Here is a tiny trained network, its code and every weight. The questions are about switching its units off for an input and a class, where a switched-off unit gives its printed mean instead of its output.

import numpy as np


def w(rows, s, z=0):
    codes = np.array(rows[::2]) - 128.0
    scale = np.full(codes.shape[1], s)
    scale[-1] = z or s
    return codes * scale


def f(y):
    return np.maximum(y, 0)


def log_softmax(a):
    a = a - a.max(-1, keepdims=True)
    return a - np.log(np.exp(a).sum(-1, keepdims=True))


def net(x, mask):
    res = np.array(x, float).reshape(1, 4) / 4 @ E
    y = f(res @ A[0][:, :-1].T + A[0][:, -1])
    res = res + np.where(mask, y, B[0][:, -1]) @ B[0][:, :-1]
    return log_softmax(res[-1] @ U[:, :-1].T + U[:, -1])


A, B = {}, {}
E = w([
[99,191,71,84,144,130,125,174,150],'x0',
[129,160,155,46,121,146,110,1,197],'x1',
[2,48,50,65,138,150,44,93,127],'x2',
[117,101,169,53,77,102,12,168,117],'x3',
],0.0092)
A[0] = w([
[73,140,137,139,120,135,65,134,76,30],'n0',
[62,82,74,178,140,172,53,152,111,71],'n1',
[109,124,96,145,109,207,173,43,201,101],'n2',
[65,106,143,126,136,91,175,65,189,230],'n3',
[173,116,135,134,77,112,133,164,117,83],'n4',
[44,21,129,149,132,104,115,141,161,218],'n5',
[25,88,112,183,160,179,96,129,167,200],'n6',
[91,139,104,120,196,125,152,40,194,124],'n7',
[168,254,162,98,110,173,181,95,185,187],'n8',
[121,194,126,55,156,97,42,78,134,252],'n9',
[123,127,133,141,171,208,86,108,97,43],'n10',
[127,131,51,187,207,150,198,197,50,215],'n11',
[162,208,181,152,33,72,151,183,105,235],'n12',
[100,84,86,172,147,128,181,157,103,151],'n13',
],0.0088,0.003)
B[0] = w([
[193,85,64,121,201,155,151,139,46,167],'n0',
[160,67,105,77,146,193,98,151,121,214],'n1',
[82,130,71,154,156,196,90,138,166,201],'n2',
[116,200,90,148,76,145,50,99,185,198],'n3',
[97,105,88,145,125,82,66,178,133,154],'n4',
[178,113,119,55,115,184,54,165,137,223],'n5',
[212,89,122,93,77,177,70,136,113,221],'n6',
[78,143,55,210,74,184,21,145,119,208],'n7',
[74,183,216,236,101,84,158,119,137,245],'n8',
[133,35,104,83,104,66,161,129,168,234],'n9',
[57,111,89,127,135,108,140,97,159,144],'n10',
[110,73,137,70,56,95,104,38,172,236],'n11',
[25,123,129,224,142,111,59,104,189,218],'n12',
[136,2,156,87,83,99,135,116,176,187],'n13',
],0.008,0.011)
U = w([
[117,113,224,83,91,32,207,20,227,184],'0',
[44,102,77,182,155,178,43,121,146,250],'1',
[140,62,53,64,115,177,126,58,149,127],'2',
[193,78,78,60,255,233,140,209,2,24],'3',
[64,236,102,247,200,231,137,75,124,2],'4',
],0.0061,0.0029)

Each question gives the input, the list of numbers given to net, and the class t.
The units are the neurons (one row each of A and B). Each row of codes is followed by its name. A weight is (code - 128) times the scale printed after its matrix; where a second scale follows, it is the last column's (A, B and U).
mask holds one flag per neuron, in row order. A switched-off neuron (its flag False) gives its mean, the last column of its row in B, instead of its output. The means were averaged over made-up inputs and are rounded, as every weight is.
A unit's drop is (log p(t) with every unit on - log p(t) with that unit switched off) / (log p(t) with every unit on - log p(t) with every unit switched off).
The circuit of an input: a set's keep is (log p(t) with only the set's units on - log p(t) with every unit switched off) / (log p(t) with every unit on - log p(t) with every unit switched off). Starting from the 12 units with the biggest drops (on a tie, the unit counted first), units are removed one at a time, each time the one whose removal leaves the highest keep (on an exact tie, the one counted first), for as long as the keep stays at least 0.8.
units of the circuit, in order: the units of the circuit, biggest drop first
top k neurons: the k neurons with the biggest drops, biggest first
drop of u: that unit's drop, to one decimal
input [7,2,-3,0], class 4: top 2 neurons	n11, n13
input [-4,-1,-5,-1], class 0: units of the circuit, in order	n7
input [6,-4,-4,-1], class 0: units of the circuit, in order	n11, n7
input [-2,-4,-6,0], class 0: units of the circuit, in order	n7, n11
input [8,6,-1,-1], class 4: top 4 neurons	n8, n11, n7, n13
input [8,-8,0,-3], class 0: units of the circuit, in order	n11, n7
input [3,-4,5,-1], class 2: top 2 neurons	n11, n13
input [-3,-7,6,-1], class 2: top 2 neurons	n11, n13
input [3,0,-8,-5], class 0: top 2 neurons	n11, n7
input [-5,-1,2,2], class 3: top 3 neurons	n11, n12, n8
input [3,2,-1,5], class 0: drop of n1	0.1
input [0,-2,4,-5], class 2: drop of n0	0.0
input [5,8,-1,-1], class 4: drop of n1	0.1
input [5,4,6,7], class 2: units of the circuit, in order	n9
input [4,-6,3,-2], class 2: drop of n11	0.3
